Here is a tiny trained network, its code and every weight. The questions are about switching its units off for an input and a class, where a switched-off unit gives its printed mean instead of its output.

import numpy as np


def w(rows, s, z=0):
    codes = np.array(rows[::2]) - 128.0
    scale = np.full(codes.shape[1], s)
    scale[-1] = z or s
    return codes * scale


def norm(h):
    return h / np.sqrt((h * h).mean(-1, keepdims=True) + 1e-5)


def f(y):
    return np.maximum(y, 0)


def log_softmax(a):
    a = a - a.max(-1, keepdims=True)
    return a - np.log(np.exp(a).sum(-1, keepdims=True))


def net(x, mask):
    res = np.array(x, float).reshape(1, 3) / 4 @ E
    u = 0
    for l in range(4):
        y = f(norm(res) @ A[l][:, :-1].T + A[l][:, -1])
        res = res + np.where(mask[u : u + 4], y, B[l][:, -1]) @ B[l][:, :-1]
        u += 4
    return log_softmax(norm(res)[-1] @ U[:, :-1].T + U[:, -1])


A, B = {}, {}
E = w([
[114,101,251],'x0',
[166,31,100],'x1',
[131,129,126],'x2',
],0.0024)
A[0] = w([
[108,172,63,130],'L0N0',
[241,54,149,44],'L0N1',
[94,112,255,244],'L0N2',
[83,201,162,186],'L0N3',
],0.0034,0.0011)
B[0] = w([
[204,101,175,181],'L0N0',
[3,60,60,171],'L0N1',
[205,145,50,254],'L0N2',
[79,19,83,209],'L0N3',
],0.0029)
A[1] = w([
[219,253,193,248],'L1N0',
[132,131,28,96],'L1N1',
[68,253,147,166],'L1N2',
[160,199,149,17],'L1N3',
],0.0015)
B[1] = w([
[53,6,69,249],'L1N0',
[160,98,154,180],'L1N1',
[77,63,56,215],'L1N2',
[109,96,109,128],'L1N3',
],0.002,0.0014)
A[2] = w([
[43,202,137,104],'L2N0',
[114,74,78,207],'L2N1',
[121,89,254,252],'L2N2',
[137,55,118,140],'L2N3',
],0.0053,0.0017)
B[2] = w([
[74,19,126,180],'L2N0',
[98,161,207,254],'L2N1',
[172,179,3,222],'L2N2',
[60,179,142,215],'L2N3',
],0.0045,0.0036)
A[3] = w([
[73,233,69,250],'L3N0',
[123,201,252,136],'L3N1',
[209,163,81,229],'L3N2',
[144,147,111,124],'L3N3',
],0.0038,0.0014)
B[3] = w([
[201,77,193,253],'L3N0',
[101,232,254,162],'L3N1',
[211,162,143,176],'L3N2',
[158,117,142,141],'L3N3',
],0.0039,0.004)
U = w([
[255,148,72,128],'0',
[1,43,84,110],'1',
[121,128,194,199],'2',
[81,223,213,1],'3',
],0.0079,0.0063)

Each question gives the input, the list of numbers given to net, and the class t.
The units are the neurons (one row each of A and B). Each row of codes is followed by its name. A weight is (code - 128) times the scale printed after its matrix; where a second scale follows, it is the last column's (A, B and U).
mask holds one flag per neuron, layer by layer. A switched-off neuron (its flag False) gives its mean, the last column of its row in B, instead of its output. The means were averaged over made-up inputs and are rounded, as every weight is.
A unit's drop is (log p(t) with every unit on - log p(t) with that unit switched off) / (log p(t) with every unit on - log p(t) with every unit switched off).
The circuit of an input: a set's keep is (log p(t) with only the set's units on - log p(t) with every unit switched off) / (log p(t) with every unit on - log p(t) with every unit switched off). Starting from the 12 units with the biggest drops (on a tie, the unit counted first), units are removed one at a time, each time the one whose removal leaves the highest keep (on an exact tie, the one counted first), for as long as the keep stays at least 0.8.
circuit, biggest first: the units of the circuit, biggest drop first
unit that matters most: the unit with the biggest drop
k most important neurons: the k neurons with the biggest drops, biggest first
k most important neurons of layer l: the k neurons of layer l with the biggest drops, biggest first
drop when u is switched off: that unit's drop, to one decimal
input [6,7,3], class 1: unit that matters most -> L0N1
input [-2,3,0], class 3: 3 most important neurons of layer 2 -> L2N1; L2N2; L2N0
input [-6,-8,6], class 1: 2 most important neurons -> L2N0; L0N2
input [3,6,5], class 1: circuit, biggest first -> L0N1; L3N0
input [6,5,-4], class 0: 3 most important neurons -> L2N2; L0N3; L2N0
input [1,2,3], class 3: 2 most important neurons of layer 2 -> L2N1; L2N0
input [-3,3,4], class 2: circuit, biggest first -> L2N2; L0N2; L2N1
input [3,3,0], class 3: 3 most important neurons -> L0N1; L2N1; L0N2
input [4,-6,6], class 1: 2 most important neurons -> L2N0; L0N0
input [3,8,-2], class 1: 3 most important neurons -> L3N0; L0N1; L2N3
input [6,6,2], class 0: 4 most important neurons -> L2N2; L0N3; L1N0; L2N0
input [-3,-2,1], class 3: 2 most important neurons of layer 0 -> L0N2; L0N0
input [-3,3,8], class 2: 3 most important neurons -> L2N2; L0N2; L2N0
input [-2,8,4], class 1: unit that matters most -> L3N0
input [3,8,-1], class 1: 3 most important neurons -> L3N0; L0N1; L2N3
input [8,-6,-2], class 0: 2 most important neurons of layer 2 -> L2N2; L2N1
input [-3,-6,5], class 1: 2 most important neurons -> L2N0; L0N2
input [0,2,2], class 3: 2 most important neurons of layer 2 -> L2N1; L2N0
input [-3,0,3], class 3: 2 most important neurons of layer 2 -> L2N2; L2N1
input [3,1,1], class 3: most important neuron -> L0N2
input [8,-7,-4], class 0: 2 most important neurons of layer 2 -> L2N2; L2N1
input [7,2,-7], class 0: drop when L2N2 is switched off -> 1.2
input [6,-5,-6], class 0: drop when L2N2 is switched off -> 1.3
input [0,-4,0], class 1: drop when L2N0 is switched off -> 0.5
